Here is a tiny trained network, its code and every weight. The questions are about switching its units off for an input and a class, where a switched-off unit gives its printed mean instead of its output.

import numpy as np


def w(rows, s, z=0):
    codes = np.array(rows[::2]) - 128.0
    scale = np.full(codes.shape[1], s)
    scale[-1] = z or s
    return codes * scale


def norm(h):
    return h / np.sqrt((h * h).mean(-1, keepdims=True) + 1e-5)


def f(y):
    return y / 2 * (1 + np.tanh(0.7978845608 * (y + 0.044715 * y**3)))


def log_softmax(a):
    a = a - a.max(-1, keepdims=True)
    return a - np.log(np.exp(a).sum(-1, keepdims=True))


def net(x, mask):
    res = np.array(x, float).reshape(1, 3) / 4 @ E
    u = 0
    for l in range(4):
        y = f(norm(res) @ A[l][:, :-1].T + A[l][:, -1])
        res = res + np.where(mask[u : u + 4], y, B[l][:, -1]) @ B[l][:, :-1]
        u += 4
    return log_softmax(norm(res)[-1] @ U[:, :-1].T + U[:, -1])


A, B = {}, {}
E = w([
[164,78,60,39,106,82],'x0',
[140,48,246,124,228,10],'x1',
[2,144,60,145,134,54],'x2',
],0.002)
A[0] = w([
[112,151,82,151,100,153,248],'0.n0',
[40,202,124,47,105,41,4],'0.n1',
[193,142,97,1,31,22,57],'0.n2',
[96,148,154,172,165,176,153],'0.n3',
],0.0039,0.0028)
B[0] = w([
[82,103,213,87,160,59,253],'0.n0',
[62,143,91,104,1,76,131],'0.n1',
[65,5,34,141,253,222,186],'0.n2',
[80,69,98,159,189,166,161],'0.n3',
],0.0036,0.0023)
A[1] = w([
[156,86,205,159,179,199,251],'1.n0',
[107,246,4,121,62,247,116],'1.n1',
[83,89,232,64,183,56,59],'1.n2',
[133,141,41,178,135,215,51],'1.n3',
],0.003,0.0019)
B[1] = w([
[100,131,109,106,93,115,255],'1.n0',
[146,3,201,167,113,87,194],'1.n1',
[100,86,156,122,76,163,175],'1.n2',
[141,102,186,128,136,126,116],'1.n3',
],0.0072,0.0021)
A[2] = w([
[113,95,183,99,191,65,145],'2.n0',
[139,174,147,197,160,177,51],'2.n1',
[254,133,135,134,153,170,157],'2.n2',
[179,193,71,95,166,190,2],'2.n3',
],0.0063,0.003)
B[2] = w([
[201,91,106,190,78,156,254],'2.n0',
[77,96,75,252,197,88,111],'2.n1',
[1,150,47,157,107,31,193],'2.n2',
[101,121,121,110,110,102,103],'2.n3',
],0.0052,0.0025)
A[3] = w([
[67,120,128,26,87,202,194],'3.n0',
[109,134,107,243,253,177,232],'3.n1',
[83,210,98,167,89,26,7],'3.n2',
[216,120,230,133,182,150,53],'3.n3',
],0.0048,0.0015)
B[3] = w([
[243,209,167,102,178,185,253],'3.n0',
[232,84,26,11,197,191,219],'3.n1',
[123,196,43,76,89,1,205],'3.n2',
[53,171,83,143,66,64,123],'3.n3',
],0.0053,0.0017)
U = w([
[119,2,231,231,11,159,212],'0',
[160,77,15,45,213,219,249],'1',
[54,165,28,90,53,37,213],'2',
[236,229,211,28,167,234,118],'3',
[69,230,198,227,174,175,3],'4',
[45,234,214,240,193,175,3],'5',
],0.0079,0.0062)

Each question gives the input, the list of numbers given to net, and the class t.
The units are the neurons (one row each of A and B). Each row of codes is followed by its name. A weight is (code - 128) times the scale printed after its matrix; where a second scale follows, it is the last column's (A, B and U).
mask holds one flag per neuron, layer by layer. A switched-off neuron (its flag False) gives its mean, the last column of its row in B, instead of its output. The means were averaged over made-up inputs and are rounded, as every weight is.
A unit's drop is (log p(t) with every unit on - log p(t) with that unit switched off) / (log p(t) with every unit on - log p(t) with every unit switched off).
The circuit of an input: a set's keep is (log p(t) with only the set's units on - log p(t) with every unit switched off) / (log p(t) with every unit on - log p(t) with every unit switched off). Starting from the 12 units with the biggest drops (on a tie, the unit counted first), units are removed one at a time, each time the one whose removal leaves the highest keep (on an exact tie, the one counted first), for as long as the keep stays at least 0.8.
units of the circuit, in order: the units of the circuit, biggest drop first
most important unit: the unit with the biggest drop
k most important neurons: the k neurons with the biggest drops, biggest first
k most important neurons of layer l: the k neurons of layer l with the biggest drops, biggest first
input [-6,-4,-6], class 1: units of the circuit, in order	(2.n1 3.n1)
input [-5,-3,3], class 1: 2 most important neurons	(3.n1 2.n2)
input [-1,-4,-6], class 2: units of the circuit, in order	(2.n2)
input [8,8,-1], class 0: units of the circuit, in order	(3.n1 2.n0)
input [-7,-7,7], class 0: 3 most important neurons	(1.n1 0.n2 2.n2)
input [3,-3,2], class 3: 2 most important neurons	(0.n0 2.n2)
input [7,8,-1], class 0: 3 most important neurons	(3.n1 2.n0 1.n2)
input [-2,0,0], class 3: units of the circuit, in order	(1.n1 3.n0)
input [2,3,0], class 3: units of the circuit, in order	(1.n1 1.n2 3.n0)
input [3,4,-6], class 2: units of the circuit, in order	(2.n2 1.n1)
input [0,-3,1], class 3: 2 most important neurons	(0.n0 3.n0)
input [3,-3,1], class 3: units of the circuit, in order	(3.n0 2.n2)
input [6,6,-7], class 2: 2 most important neurons	(0.n0 1.n1)
input [5,0,4], class 1: units of the circuit, in order	(0.n2)
input [5,1,5], class 1: 3 most important neurons	(0.n2 2.n2 1.n1)
input [-7,1,-8], class 2: units of the circuit, in order	(2.n2 3.n2 0.n0)
input [-5,5,-6], class 2: units of the circuit, in order	(1.n1 0.n0 2.n2)
input [-4,-2,4], class 1: 4 most important neurons	(0.n3 1.n0 3.n1 2.n2)
input [-7,-4,-2], class 1: 2 most important neurons	(3.n1 2.n1)
input [3,-6,-3], class 0: most important unit	1.n1
input [7,-6,-8], class 2: 3 most important neurons	(2.n2 1.n2 3.n1)
input [1,3,-4], class 2: 3 most important neurons	(2.n2 0.n1 1.n1)
input [8,8,-4], class 0: units of the circuit, in order	(3.n1 2.n0)
input [4,6,-7], class 2: units of the circuit, in order	(1.n1 2.n2)
input [-5,-6,5], class 0: 2 most important neurons	(1.n1 0.n2)
input [-8,-8,5], class 0: 2 most important neurons of layer 1	(1.n1 1.n3)
input [-8,1,6], class 1: units of the circuit, in order	(3.n1)
input [5,5,4], class 0: 2 most important neurons	(3.n1 2.n0)
